Below are the code and all the weights of a small trained network. Each question names an input and a target symbol and asks about switching units off, where a switched-off unit gives its printed mean instead of its output.

import numpy as np


def w(rows, s, z=0):
    codes = np.array(rows[::2]) - 128.0
    scale = np.full(codes.shape[1], s)
    scale[-1] = z or s
    return codes * scale


def f(y):
    return y / 2 * (1 + np.tanh(0.7978845608 * (y + 0.044715 * y**3)))


def softmax(a):
    e = np.exp(a - a.max(-1, keepdims=True))
    return e / e.sum(-1, keepdims=True)


def log_softmax(a):
    a = a - a.max(-1, keepdims=True)
    return a - np.log(np.exp(a).sum(-1, keepdims=True))


def net(x, mask):
    ids = ['ΔΣαζμω'.index(c) for c in x.split()]
    T = len(ids)
    res = E[ids] + P[:T]
    u = 0
    for l in range(2):
        r = res
        for j in range(3):
            rows = slice(2 * j, 2 * j + 2)
            q, k, v = (r @ M[l][rows].T for M in (Q, K, V))
            z = softmax(np.where(np.tri(T) > 0, q @ k.T / 2**0.5, -1e9)) @ v
            o = O[l][rows]
            res = res + np.where(mask[u + j], z, o[:, -1]) @ o[:, :-1]
        u += 3
        y = f(res @ A[l][:, :-1].T + A[l][:, -1])
        res = res + np.where(mask[u : u + 12], y, B[l][:, -1]) @ B[l][:, :-1]
        u += 12
    return log_softmax(res[-1] @ U[:, :-1].T + U[:, -1])


Q, K, V, O, A, B = {}, {}, {}, {}, {}, {}
E = w([
[204,93,2,144,42,152],'Δ',
[58,190,82,34,159,209],'Σ',
[194,138,201,91,211,141],'α',
[142,105,19,154,243,196],'ζ',
[99,163,141,141,44,115],'μ',
[127,73,114,224,151,86],'ω',
],0.007)
P = w([
[253,149,103,150,113,138],'0',
[148,38,168,134,119,197],'1',
[122,108,101,209,122,180],'2',
[165,68,113,3,167,99],'3',
[135,134,108,105,110,189],'4',
[139,163,49,135,179,57],'5',
],0.0059)
Q[0] = w([
[115,168,93,121,76,145],'L0H0',
[75,178,160,100,79,187],'L0H0',
[152,198,58,155,220,5],'L0H1',
[202,48,135,14,119,95],'L0H1',
[93,138,101,140,129,114],'L0H2',
[212,81,99,163,136,184],'L0H2',
],0.025)
K[0] = w([
[133,129,119,157,63,178],'L0H0',
[116,155,207,175,92,171],'L0H0',
[197,78,130,2,180,14],'L0H1',
[169,39,207,92,100,216],'L0H1',
[133,128,121,72,146,112],'L0H2',
[111,83,190,198,110,224],'L0H2',
],0.023)
V[0] = w([
[102,125,97,170,87,79],'L0H0',
[157,200,137,156,168,204],'L0H0',
[158,90,133,193,66,49],'L0H1',
[134,214,213,64,25,215],'L0H1',
[112,55,110,34,153,76],'L0H2',
[65,27,170,164,96,255],'L0H2',
],0.0088)
O[0] = w([
[159,60,146,81,121,99,129],'L0H0',
[146,155,138,46,160,135,178],'L0H0',
[110,155,195,72,118,132,153],'L0H1',
[165,180,36,100,194,2,205],'L0H1',
[79,119,84,97,75,154,54],'L0H2',
[119,84,62,159,206,29,254],'L0H2',
],0.0062,0.0019)
A[0] = w([
[126,172,68,212,194,196,75],'L0N0',
[157,133,253,222,85,32,164],'L0N1',
[127,118,196,90,210,103,107],'L0N2',
[126,102,124,129,190,67,61],'L0N3',
[92,203,168,68,112,102,35],'L0N4',
[117,95,71,94,125,91,5],'L0N5',
[130,164,166,149,131,138,225],'L0N6',
[217,115,154,183,68,133,22],'L0N7',
[42,130,164,100,128,177,10],'L0N8',
[56,181,181,88,90,109,136],'L0N9',
[2,21,129,151,165,66,29],'L0N10',
[69,145,167,108,96,54,207],'L0N11',
],0.0083,0.0022)
B[0] = w([
[107,77,179,19,124,155,248],'L0N0',
[123,26,181,29,140,126,219],'L0N1',
[126,118,140,182,180,126,122],'L0N2',
[77,135,193,156,138,202,177],'L0N3',
[86,250,161,84,96,171,117],'L0N4',
[163,109,142,144,48,205,148],'L0N5',
[116,124,136,82,203,69,174],'L0N6',
[220,149,131,70,90,136,137],'L0N7',
[158,88,205,163,64,181,69],'L0N8',
[97,228,197,130,86,104,136],'L0N9',
[125,160,114,3,99,165,148],'L0N10',
[52,131,137,101,203,109,174],'L0N11',
],0.011,0.0014)
Q[1] = w([
[152,233,142,128,28,123],'L1H0',
[161,133,4,151,71,126],'L1H0',
[83,26,172,139,231,120],'L1H1',
[146,70,65,164,82,152],'L1H1',
[170,96,49,87,213,97],'L1H2',
[70,22,216,158,203,147],'L1H2',
],0.022)
K[1] = w([
[23,103,135,169,126,107],'L1H0',
[144,110,165,217,206,80],'L1H0',
[250,146,155,40,120,108],'L1H1',
[133,106,48,132,109,181],'L1H1',
[167,198,187,154,152,89],'L1H2',
[205,120,145,17,142,188],'L1H2',
],0.024)
V[1] = w([
[117,123,166,167,69,178],'L1H0',
[178,154,177,213,236,185],'L1H0',
[155,219,129,118,197,128],'L1H1',
[176,100,230,162,111,71],'L1H1',
[140,96,75,157,47,93],'L1H2',
[177,87,95,154,161,251],'L1H2',
],0.016)
O[1] = w([
[197,151,175,131,168,92,2],'L1H0',
[123,117,164,160,5,2,83],'L1H0',
[53,130,102,91,82,73,207],'L1H1',
[179,228,212,91,117,158,130],'L1H1',
[130,159,58,41,153,94,101],'L1H2',
[161,50,233,135,192,38,79],'L1H2',
],0.0088,0.0083)
A[1] = w([
[101,120,7,151,129,104,89],'L1N0',
[201,85,56,150,180,161,156],'L1N1',
[177,93,140,28,109,118,135],'L1N2',
[22,107,102,167,199,75,38],'L1N3',
[107,222,215,138,131,148,119],'L1N4',
[42,166,116,94,230,77,145],'L1N5',
[98,229,131,180,160,94,113],'L1N6',
[63,192,151,124,96,165,142],'L1N7',
[104,197,87,53,117,131,162],'L1N8',
[2,142,131,106,72,149,165],'L1N9',
[190,116,41,172,30,153,60],'L1N10',
[242,67,55,158,116,62,4],'L1N11',
],0.0077,0.004)
B[1] = w([
[168,123,208,77,53,176,216],'L1N0',
[98,172,101,147,26,54,172],'L1N1',
[64,201,104,197,163,144,151],'L1N2',
[167,100,141,72,59,181,169],'L1N3',
[106,167,133,39,142,215,148],'L1N4',
[100,94,52,99,165,81,185],'L1N5',
[117,128,146,198,129,122,138],'L1N6',
[179,109,155,156,178,91,200],'L1N7',
[160,75,126,229,163,126,227],'L1N8',
[149,254,99,178,137,110,254],'L1N9',
[89,22,157,32,168,87,185],'L1N10',
[148,161,125,183,164,254,156],'L1N11',
],0.01,0.016)
U = w([
[56,92,64,32,219,88,155],'Δ',
[124,75,46,21,63,184,189],'Σ',
[72,152,137,88,85,60,53],'α',
[155,23,144,137,160,137,98],'ζ',
[209,150,4,181,141,185,250],'μ',
[120,159,165,20,155,175,13],'ω',
],0.0033,0.0015)

Each question gives the input, a string of symbols that net reads in full, and the target symbol t.
The units are the heads (2 rows each of Q, K, V and O) and the neurons (one row each of A and B). Each row of codes is followed by its name. A weight is (code - 128) times the scale printed after its matrix; where a second scale follows, it is the last column's (O, A, B and U).
mask holds one flag per unit, layer by layer, with each layer's heads first. A switched-off unit (its flag False) gives its mean, the last column of its rows in O or B, instead of its output. The means were averaged over made-up inputs and are rounded, as every weight is.
A unit's drop is (log p(t) with every unit on - log p(t) with that unit switched off) / (log p(t) with every unit on - log p(t) with every unit switched off).
The circuit of an input: a set's keep is (log p(t) with only the set's units on - log p(t) with every unit switched off) / (log p(t) with every unit on - log p(t) with every unit switched off). Starting from the 12 units with the biggest drops (on a tie, the unit counted first), units are removed one at a time, each time the one whose removal leaves the highest keep (on an exact tie, the one counted first), for as long as the keep stays at least 0.8.
units of the circuit, in order: the units of the circuit, biggest drop first
k most important neurons of layer l: the k neurons of layer l with the biggest drops, biggest first
which heads matter: for each layer, one digit per head in row order, 1 if its drop is at least 0.15 and else 0, layers parted by /
input Δ Δ μ ζ, target Δ: units of the circuit, in order -> (L1H2, L1N5, L0N7)
input ζ α μ, target ζ: units of the circuit, in order -> (L1H2, L0N1, L1N9, L0N0)
input α μ ζ μ μ ω, target α: units of the circuit, in order -> (L1H0, L1H1, L0N2)
input μ Δ ζ ω, target μ: 3 most important neurons of layer 1 -> (L1N9, L1N8, L1N10)
input α ζ Δ Σ Δ, target ζ: units of the circuit, in order -> (L1H2, L1H1, L1N9)
input μ ζ μ μ, target ζ: units of the circuit, in order -> (L0H1, L1H2, L0N0)
input μ Δ μ Σ, target Δ: which heads matter -> 011 / 001
input ζ μ ω, target ζ: units of the circuit, in order -> (L1H2, L0H1)
input Δ ω ω Δ μ μ, target Δ: 2 most important neurons of layer 0 -> (L0N10, L0N3)
input Δ ζ μ Σ α, target Δ: which heads matter -> 000 / 001
input Δ ζ α α μ, target α: 2 most important neurons of layer 1 -> (L1N10, L1N9)
input μ μ Σ Δ α, target μ: 2 most important neurons of layer 1 -> (L1N10, L1N8)
input Σ ω Δ μ μ ζ, target Σ: which heads matter -> 000 / 010
input Δ α α Σ, target α: which heads matter -> 011 / 100
input Σ ω μ, target Σ: most important neuron of layer 1 -> (L1N3)
input ζ μ α, target ζ: which heads matter -> 010 / 001
input Δ α Σ, target Δ: which heads matter -> 001 / 001
input Δ μ α, target Δ: 2 most important neurons of layer 1 -> (L1N5, L1N0)
input Σ μ ω μ, target μ: 2 most important neurons of layer 1 -> (L1N9, L1N8)
input α ω ω Σ μ Σ, target Σ: which heads matter -> 011 / 010
input Σ Δ Σ ω ζ, target Σ: which heads matter -> 001 / 010
input Σ ω μ ζ Δ, target Σ: which heads matter -> 000 / 010
input μ ω Δ ζ ω Σ, target ζ: 2 most important neurons of layer 0 -> (L0N0, L0N8)
input ζ Σ μ α Δ, target ζ: 4 most important neurons of layer 0 -> (L0N2, L0N1, L0N10, L0N3)
